Below are the code and all the weights of a small trained network. Each question names an input and a class and asks about switching units off, where a switched-off unit gives its printed mean instead of its output.

import numpy as np


def w(rows, s, z=0):
    codes = np.array(rows[::2]) - 128.0
    scale = np.full(codes.shape[1], s)
    scale[-1] = z or s
    return codes * scale


def norm(h):
    return h / np.sqrt((h * h).mean(-1, keepdims=True) + 1e-5)


def f(y):
    return np.maximum(y, 0)


def log_softmax(a):
    a = a - a.max(-1, keepdims=True)
    return a - np.log(np.exp(a).sum(-1, keepdims=True))


def net(x, mask):
    res = np.array(x, float).reshape(1, 2) / 4 @ E
    u = 0
    for l in range(2):
        y = f(norm(res) @ A[l][:, :-1].T + A[l][:, -1])
        res = res + np.where(mask[u : u + 9], y, B[l][:, -1]) @ B[l][:, :-1]
        u += 9
    return log_softmax(norm(res)[-1] @ U[:, :-1].T + U[:, -1])


A, B = {}, {}
E = w([
[108,192,129,162,254,133,140,156,1],'x0',
[117,137,217,231,125,45,67,54,160],'x1',
],0.0025)
A[0] = w([
[128,117,127,114,126,148,120,102,106,92],'0.n0',
[105,138,123,109,125,100,132,134,127,104],'0.n1',
[144,52,188,147,52,122,69,58,249,62],'0.n2',
[106,157,116,107,192,174,145,146,89,67],'0.n3',
[146,137,114,100,160,170,140,170,84,35],'0.n4',
[112,137,91,122,104,112,150,146,140,144],'0.n5',
[134,146,69,82,152,233,205,217,58,44],'0.n6',
[155,47,54,22,5,161,166,172,237,4],'0.n7',
[174,72,16,7,56,184,202,185,179,18],'0.n8',
],0.003,0.0023)
B[0] = w([
[139,143,118,129,129,134,124,108,131,128],'0.n0',
[152,108,145,131,108,117,151,116,150,128],'0.n1',
[98,128,3,33,108,68,222,212,116,236],'0.n2',
[162,98,109,110,62,68,89,120,177,173],'0.n3',
[128,142,101,91,92,79,79,104,149,162],'0.n4',
[133,116,138,120,143,137,121,139,145,154],'0.n5',
[161,134,69,62,76,53,140,146,139,233],'0.n6',
[161,125,244,238,190,185,67,96,137,253],'0.n7',
[136,124,206,180,245,224,95,129,150,255],'0.n8',
],0.0033,0.0042)
A[1] = w([
[137,98,132,111,40,104,149,109,165,49],'1.n0',
[99,172,168,173,167,113,103,94,87,73],'1.n1',
[133,130,6,23,120,120,137,133,92,24],'1.n2',
[128,121,189,166,121,253,121,96,124,77],'1.n3',
[123,136,93,94,168,155,163,161,92,97],'1.n4',
[103,113,135,118,5,104,137,120,162,9],'1.n5',
[27,100,61,143,83,108,238,147,152,16],'1.n6',
[127,138,147,191,123,117,106,89,122,134],'1.n7',
[102,151,188,173,149,133,109,80,87,4],'1.n8',
],0.0052,0.002)
B[1] = w([
[133,154,101,132,142,99,132,120,107,178],'1.n0',
[126,113,129,133,112,167,114,137,116,218],'1.n1',
[149,207,150,131,112,92,169,162,110,254],'1.n2',
[153,115,170,86,147,174,189,142,185,223],'1.n3',
[123,137,138,157,110,102,133,88,158,186],'1.n4',
[146,127,94,136,146,93,146,117,128,182],'1.n5',
[126,2,106,169,146,127,60,78,161,190],'1.n6',
[137,124,106,114,143,144,131,132,116,193],'1.n7',
[121,115,106,137,104,165,99,135,87,196],'1.n8',
],0.0083,0.0041)
U = w([
[153,110,182,104,154,202,151,139,191,184],'0',
[131,78,58,152,121,9,118,91,160,162],'1',
[154,238,121,107,108,43,174,154,105,196],'2',
[105,117,116,162,122,181,69,126,45,196],'3',
[76,140,132,104,108,108,134,116,135,31],'4',
[94,137,137,81,99,106,120,107,129,1],'5',
[99,133,137,103,114,105,131,116,127,16],'6',
],0.016,0.0058)

Each question gives the input, the list of numbers given to net, and the class t.
The units are the neurons (one row each of A and B). Each row of codes is followed by its name. A weight is (code - 128) times the scale printed after its matrix; where a second scale follows, it is the last column's (A, B and U).
mask holds one flag per neuron, layer by layer. A switched-off neuron (its flag False) gives its mean, the last column of its row in B, instead of its output. The means were averaged over made-up inputs and are rounded, as every weight is.
A unit's drop is (log p(t) with every unit on - log p(t) with that unit switched off) / (log p(t) with every unit on - log p(t) with every unit switched off).
The circuit of an input: a set's keep is (log p(t) with only the set's units on - log p(t) with every unit switched off) / (log p(t) with every unit on - log p(t) with every unit switched off). Starting from the 12 units with the biggest drops (on a tie, the unit counted first), units are removed one at a time, each time the one whose removal leaves the highest keep (on an exact tie, the one counted first), for as long as the keep stays at least 0.8.
units of the circuit, in order: the units of the circuit, biggest drop first
top k neurons: the k neurons with the biggest drops, biggest first
top k neurons in layer l: the k neurons of layer l with the biggest drops, biggest first
drop when u is switched off: that unit's drop, to one decimal
input [3,2], class 3: top 2 neurons => (0.n2 0.n8)
input [-3,1], class 1: units of the circuit, in order => (0.n2 1.n6)
input [1,7], class 3: top neuron => (0.n6)
input [0,3], class 1: top 2 neurons => (1.n6 0.n7)
input [1,1], class 3: top 4 neurons in layer 0 => (0.n6 0.n2 0.n8 0.n7)
input [2,3], class 3: top 2 neurons => (0.n8 0.n7)
input [3,1], class 3: top 3 neurons in layer 0 => (0.n2 0.n6 0.n8)
input [0,4], class 1: top 3 neurons => (0.n7 0.n8 1.n6)
input [1,5], class 3: top 2 neurons => (0.n6 1.n2)
input [6,2], class 3: drop when 0.n2 is switched off => 0.9
input [-2,3], class 1: drop when 1.n6 is switched off => 2.3
input [-1,2], class 1: drop when 1.n6 is switched off => 1.7
